Below are the code and all the weights of a small trained network. Each question names an input and a class and asks about switching units off, where a switched-off unit gives its printed mean instead of its output.

import numpy as np


def w(rows, s, z=0):
    codes = np.array(rows[::2]) - 128.0
    scale = np.full(codes.shape[1], s)
    scale[-1] = z or s
    return codes * scale


def f(y):
    return y / 2 * (1 + np.tanh(0.7978845608 * (y + 0.044715 * y**3)))


def log_softmax(a):
    a = a - a.max(-1, keepdims=True)
    return a - np.log(np.exp(a).sum(-1, keepdims=True))


def net(x, mask):
    res = np.array(x, float).reshape(1, 6) / 4 @ E
    y = f(res @ A[0][:, :-1].T + A[0][:, -1])
    res = res + np.where(mask, y, B[0][:, -1]) @ B[0][:, :-1]
    return log_softmax(res[-1] @ U[:, :-1].T + U[:, -1])


A, B = {}, {}
E = w([
[51,71,97,117,43,131,223,103],'x0',
[150,75,114,133,117,169,53,1],'x1',
[116,134,158,245,206,206,204,106],'x2',
[44,179,15,143,186,86,116,74],'x3',
[45,86,217,174,134,50,99,116],'x4',
[156,20,111,73,227,95,171,121],'x5',
],0.0086)
A[0] = w([
[140,135,141,70,85,75,82,111,40],'N1',
[193,76,201,115,78,138,182,150,69],'N2',
[175,63,114,123,196,72,137,111,74],'N3',
[189,168,162,151,194,102,41,120,11],'N4',
[98,92,100,152,60,134,200,98,67],'N5',
[116,143,170,189,189,212,149,122,28],'N6',
[103,177,52,134,167,75,146,98,92],'N7',
[161,155,75,83,105,212,159,142,133],'N8',
[140,135,101,76,87,91,114,127,97],'N9',
[149,130,130,94,85,60,100,113,71],'N10',
[123,98,102,86,94,94,68,158,6],'N11',
[110,180,144,192,74,112,107,130,49],'N12',
[87,176,161,167,75,129,97,121,55],'N13',
[101,123,170,205,155,161,169,110,22],'N14',
[180,110,94,46,188,150,188,114,59],'N15',
[33,70,230,164,136,43,89,129,49],'N16',
[90,143,63,144,164,76,106,97,81],'N17',
[151,103,135,144,121,122,105,35,34],'N18',
[155,64,106,126,95,179,28,7,25],'N19',
[135,119,131,205,153,186,129,101,104],'N20',
[196,75,191,134,101,150,96,166,47],'N21',
[108,132,143,95,87,110,106,129,75],'N22',
[176,153,125,166,156,79,112,192,63],'N23',
[142,209,128,137,54,169,118,92,120],'N24',
[131,74,125,100,184,112,159,126,52],'N25',
[67,70,114,100,24,116,224,88,32],'N26',
[99,151,92,139,158,99,127,97,34],'N27',
[133,153,143,158,165,152,190,128,67],'N28',
[92,40,158,83,192,81,139,116,81],'N29',
[110,154,117,133,137,79,179,199,10],'N30',
[131,103,182,126,107,169,115,164,53],'N31',
[124,133,128,84,119,93,68,159,87],'N32',
[184,98,171,115,107,166,143,137,60],'N33',
[122,203,126,150,85,137,116,105,5],'N34',
[119,163,119,109,127,69,165,212,39],'N35',
],0.012,0.0033)
B[0] = w([
[134,90,113,94,139,128,173,110,200],'N1',
[78,163,158,131,102,144,114,63,225],'N2',
[167,131,118,175,84,68,122,130,200],'N3',
[187,204,132,113,209,101,71,123,200],'N4',
[184,164,140,99,192,94,89,128,190],'N5',
[130,85,93,83,150,98,196,107,190],'N6',
[79,155,165,123,93,171,117,48,196],'N7',
[103,121,51,150,150,217,83,177,205],'N8',
[131,90,85,96,159,132,187,122,190],'N9',
[140,104,102,95,148,122,182,109,190],'N10',
[152,75,113,99,133,125,190,94,191],'N11',
[183,126,115,165,100,77,136,135,174],'N12',
[180,122,103,163,100,91,139,139,176],'N13',
[140,77,92,72,141,122,182,115,178],'N14',
[147,132,70,163,86,126,105,154,213],'N15',
[86,127,7,146,128,237,66,165,236],'N16',
[102,156,162,110,84,160,119,76,190],'N17',
[88,125,198,155,132,133,152,179,178],'N18',
[45,125,210,154,143,123,166,213,249],'N19',
[129,105,104,89,147,129,179,130,178],'N20',
[97,162,147,112,103,135,121,88,211],'N21',
[134,98,93,114,137,120,134,125,163],'N22',
[117,169,157,134,161,114,131,142,174],'N23',
[163,119,87,175,86,81,136,131,191],'N24',
[176,116,131,167,68,53,130,127,179],'N25',
[165,199,155,117,208,79,77,130,236],'N26',
[94,133,140,117,99,109,96,89,159],'N27',
[125,94,123,100,134,132,171,128,167],'N28',
[177,134,91,157,89,97,130,154,217],'N29',
[88,132,216,145,129,132,148,165,180],'N30',
[89,142,132,144,107,115,96,82,169],'N31',
[128,108,111,76,150,115,160,127,189],'N32',
[87,165,113,114,97,125,124,82,187],'N33',
[158,119,127,173,92,106,133,118,162],'N34',
[76,115,203,136,125,126,165,177,195],'N35',
],0.012,0.013)
U = w([
[145,75,110,65,157,110,182,91,111],'0',
[199,136,113,210,45,73,114,135,76],'1',
[76,180,163,122,77,142,94,3,114],'2',
[75,133,212,159,147,120,149,219,150],'3',
[189,195,150,114,244,91,56,115,96],'4',
[119,130,51,151,127,197,72,169,254],'5',
[141,127,137,127,145,157,76,143,225],'6',
[176,79,188,129,114,168,85,95,89],'7',
],0.013,0.008)

Each question gives the input, the list of numbers given to net, and the class t.
The units are the neurons (one row each of A and B). Each row of codes is followed by its name. A weight is (code - 128) times the scale printed after its matrix; where a second scale follows, it is the last column's (A, B and U).
mask holds one flag per neuron, in row order. A switched-off neuron (its flag False) gives its mean, the last column of its row in B, instead of its output. The means were averaged over made-up inputs and are rounded, as every weight is.
A unit's drop is (log p(t) with every unit on - log p(t) with that unit switched off) / (log p(t) with every unit on - log p(t) with every unit switched off).
most important unit: the unit with the biggest drop
top k neurons: the k neurons with the biggest drops, biggest first
drop of u: that unit's drop, to one decimal
input [8,-6,3,4,-5,7], class 4: most important unit => N26
input [5,0,2,6,2,4], class 2: top 2 neurons => N7; N17
input [-1,-3,5,-1,2,5], class 0: top 2 neurons => N6; N14
input [-6,1,7,2,0,7], class 0: top 4 neurons => N6; N20; N14; N28
input [-6,4,0,1,8,2], class 5: top 2 neurons => N16; N26
input [2,-1,5,2,0,6], class 1: top 2 neurons => N25; N3
input [-4,4,-6,6,6,-8], class 1: top 2 neurons => N13; N12
input [6,7,-3,5,4,-6], class 3: top 2 neurons => N19; N18
input [6,7,2,6,7,1], class 3: top 3 neurons => N19; N18; N2
input [1,0,1,-8,-8,-6], class 2: top 2 neurons => N2; N16
input [7,-5,-2,-6,-3,6], class 4: top 2 neurons => N26; N5
input [6,-5,-3,-4,7,2], class 5: top 3 neurons => N16; N19; N4
input [-4,-2,5,7,-6,-3], class 2: drop of N16 => 0.4
input [-4,0,-5,-5,-8,7], class 5: most important unit => N8
input [-1,8,4,-2,-4,-2], class 3: drop of N19 => 0.3
input [-6,2,-8,-2,-7,3], class 0: drop of N16 => 0.2
